[ -1  11   2   9 -17  -3 -36   9   0   5   9  -1  -3 -13   1  10   3   6
  -7  -1  -6  -1 -14   1   0   2   0   0   0 -25  -3   4  -2   4  -5 -16
   2  -4  -5   6   2   8  -2   0 -11   1  12  -2 -13  -9   7   3  14  -3] : 7
[ -12   36    3   18  -14   -3 -116  -15   16  -25   15    8  -12  -27
  -10    5    9  -10   -2    2    0    7   -6   17   -2   19   -1   -2
    3  -41    7   18   -3   11   -2   22   -4   19  -14  -10   11    8
   17   16  -11   -9   16    3  -16    6    2   19   11   -2] : 3
[ -17   49    9   40  -25    8 -127  -63   13  -36   15   -2  -16  -44
   -6    1   18  -19   -5   -8  -14   17  -28   12   -2    5   -2   -8
   -1  -67   18   28  -17   58  -12   16   -4   26  -21  -20   24   12
   29   37  -24   -8   35   12  -33  -21    8   29   -3  -24] : 0
[  4 -24   4  -8 -26   3 -77  62 -29  15  -7 -20  20 -37  14  10 -15  10
   5 -12 -10  -6  -6  -4   2  14  -7  -4  -6  -9  -2 -20  -4   1  -6 -40
  13 -25  -1  -2   8  10 -13 -25   2  11  36 -24   6 -34   2 -13  24 -11] : 10
[  4  45   4  25 -28  -1 -85  12  -5 -14  -6  -8  34 -36  -9  21   5  -2
  13 -12 -34  -3 -20   8   1 -10  -1   0  -9 -39   9  -6 -19  26  -9   0
  -4  -8   8  10  13  18  17  40 -25  -5  23   1 -36 -43  11   4  -6   4] : 5
[-22  27  -5  17 -13  -1 -40 -43  20 -12  11  10 -79 -12 -11 -13   9  -8
  -5  19  -6   9  33  13 -10  -3   5  -1   5 -26   4  12  11   1  -9  -9
  -9  26   4   0   2  13  -6  15   2   0   8  31   4  19   9  -7  -4 -12] : 6
[-14   5   5   5 -15  -7  26 -11  -2  -1   2   7 -24 -10  -1  -7  -1   6
  -9   7  -5  -6  12   5  -1   6   0  -2   0 -20   1   0  20   7  -6   8
  -5   5   3   9   4  10 -10  -3   8   2   4  27  -6  -7   9 -10   8  -1] : 9
[-12 -39   3  -9 -12  -5  27  36 -24  14  16   3 -37 -17  26 -12  -4  10
 -21   3  14   6  -6 -16  -3   5  -7  -2   6  -4  -9   3  11  -3  -6 -34
   6  -2  -8   5  -9  -7 -13 -44  11  10  12 -20  39   4  -1   8  31  -2] : 12
[   5  -27  -16  -10  -14   13 -127    8   32   13   30   18  -93   18
  -21  -23   -2   16  -26   10   38  -20   -2   24   -5   28    0    2
   20  -27    0  -14   -9  -59   11  -38    4    5  -10  -23   -5   23
  -59  -46   20   -2   15   -3   11   55    2  -22   51  -46] : 11
[ -6  19   3  -2  -4  -7  -5  25   4   5   6   0   7 -14   2  20  -1   2
  -2   1   0   2  -3   3   1  23   5   0   2  -8  -6  11   6  -2   0  10
   4   0 -13   6   1   2  -2  -9 -12   2   6  -1 -15   2   3   9  16  13] : 6
[ 15  12   2  -3  -8 -13 127 127 -31  25 -11   9  36 -15   6  31 -11  33
  13 -15 -26  -9  -5 -18  -1  -7  -4   7 -13  18  -4 -40   8 -18   0  -8
  -5 -31  23  41 -24  11   1  19  -9   6 -25   6 -36 -40   1  12  -6  46] : 15
[ -4  13   2   4 -12   2 -44  33   3   3   8   8   1 -17   1  14   0   7
  -4 -13   1   5  -9   2  -1  22   0  -2   0 -13   2  -4   6   4  -1   9
   5   0 -10  -4  -3  11  -3   1  -8   1  -2  11 -23  -2   2  15  14   9] : 6
[ -3   3   4  12 -19  -3 -39  30 -10 -10  12  10 -22 -23   2  -5   2   9
  -6  -6  -9  -4 -11   0  -2  -3  -9   1   0 -29   5  -6  -2   1  -5  -5
  -8   2   4   8  -1   8   3   3   2  -2  11  -5   1 -11   3  19  10  -4] : 10
[ -18  -13    7   -5  -21   12 -127  -34   12  -10   13   -6  -16  -38
   -1   -9   -8  -11  -10  -18   23   -4    8   23    3   61   -3  -14
    7  -40    7    6    3   13   -3   20   15   10  -42  -54   27   15
  -19  -41    9    0   36    5    1   13    1   -7   45  -32] : 2
[ -22  -12   10    0  -16    8 -127    1   -7  -13   18   -2  -24  -48
   15   -1   -3   -9   -7  -23   16   16   11    4   -1   47   -7  -14
    2  -28    6   11    7   27   -9    3   12   14  -37  -42   13    3
    1  -31    5    5   26   -3    6    5   -8   23   29   -7] : 3
[ -6   5   3   9 -19   1 -48  26  -6  -3  11  14 -23 -17   1  -2   1  14
  -9 -10  -3  -2  -9   0  -3   2  -8  -2  -1 -25   8  -9   2   6  -4  -1
  -4   1  -1   0   0  12  -1   4  -1   0   5  12 -11 -11   2  12  13   5] : 9
[  3  11   1  14 -22  12 -84   7   4   7   4  -4  -3 -10   0  12   4   9
  -8  -5  -7  -3 -31   2  -1   3   2  -1   0 -38   4   1 -13  19  -5 -20
   3 -11  -8   3   3  20  -9  12 -18   5  10   6 -28 -15  11  -8  14 -15] : 6
[ -1   6   2   8 -19  -6 -34   0  -1   3   4  -4  -3 -15   2   8   3   4
  -7   9 -11  -3 -19   0   0  -4   0   1   0 -28  -1   5  -5  10  -6 -21
   2  -4  -1   8   5   9  -7   4 -12   3  19  -4 -13 -11  10  -6  13 -11] : 7
[  4  18  -4   6  -7  -8  61  50   4  13   8  22 -23   8  -8  10   3  19
  -7   3  -9  -9  -6   0  -3  -9  -1   7   0  -8  -3 -13   6 -20   2  -3
 -11  -6  15  31 -16  12 -10  13  -4  -1 -14  15 -27   0   8   1   3  15] : 12
[-11  10   4  -1  -2 -15  23  26  -6  -6   9  12 -12 -18   1   3  -3   3
  -3   1   2   0   9   3   0  17  -3   0   0  -9  -2   2  14  -2  -2  18
  -3   4  -2   3  -3   1   4 -10   4  -2   1   2  -2   0  -1  12  13  14] : 9
[  7  18  12   0 -21 -14 -51  88 -37  -5 -19 -24  90 -58   9  38 -13  -3
  22 -27 -31  -3 -20  -1   6  16  -7  -3 -15  -8   2 -13  -8  17  -5   4
   8 -26   0   1  14   7  23  10 -21   1  36 -26 -24 -62   0  10   9  18] : 6
[  1   4   4  14 -23  -3 -66  22  -8  -5  10   6 -17 -17   3  -3   2  10
  -9  -3 -11  -4 -25  -2  -2 -11  -6   0   0 -30   5  -6  -5   6  -6 -15
  -4  -2   4   8   1   8   3   7  -6   0  19  -5  -7 -14   5  10  12 -14] : 9
[ -3  12   3   2  -2 -14  -8  22  -2   0   7   1   5 -18   5  16  -1  -3
  -3   5  -2   1  -9   4   2  16   0   1   1 -11  -7  13   4   1   0   4
   0   2  -7   8  -2   0   2  -8 -10   0  11 -16  -5   1   4  12  19  11] : 6
[ -6   5   3   9 -17   2 -37  17  -1   0   9   8 -20 -15   0   1   1  10
  -9  -8  -4   0  -5   1  -1   8  -3  -2   0 -25   4  -5   4   7  -4  -2
  -1   2  -4   4  -1  11  -8   2  -3   1   2  18 -15  -8   4   4  10   1] : 8
[  0  15   1   8 -10  -2 -61  20  -1   3   6  -3   1 -13   4  14   2   6
  -5   0  -6   0 -20   2   1   4   0   0   1 -27  -3   2  -7   9  -2  -9
   3  -4  -8   7   0   9  -4   1 -15   3  10  -7 -18 -10   6   8  17  -2] : 6
[ -2  14   3   6 -12  -5 -22   4   5   8   0  -6  18 -11  -1  19   2  -1
  -8  12  -4   0 -19   2   2   7   6   1   1 -19  -7  12  -1   4  -2 -11
   3  -6  -9  12   4   6  -8  -2 -19   4  12  -4 -17  -7  11  -5  20  -4] : 5
[-14 -22   3   4 -16  10 -67   1  -1   5  21  14 -64 -15  12 -12   2   9
 -22 -10  14   7  -2  -5  -4  17  -6  -4   6 -28   3   2   6  10  -8 -13
   5   9 -21 -17   0   8 -16 -25   8   6   9   8   6  12   0   7  25 -12] : 8
[ 10 -12  -2   7 -14   3  86  82 -17  21  18  24 -30   7  14   5   3  34
 -19 -10  -5  -3 -39 -24  -5 -31  -8   7   0  -9  -2 -19  -3  -3  -3 -28
  -7 -14  13  37 -26   7  -9   4  -2   7 -20   0 -17 -11   2  22   9  21] : 15
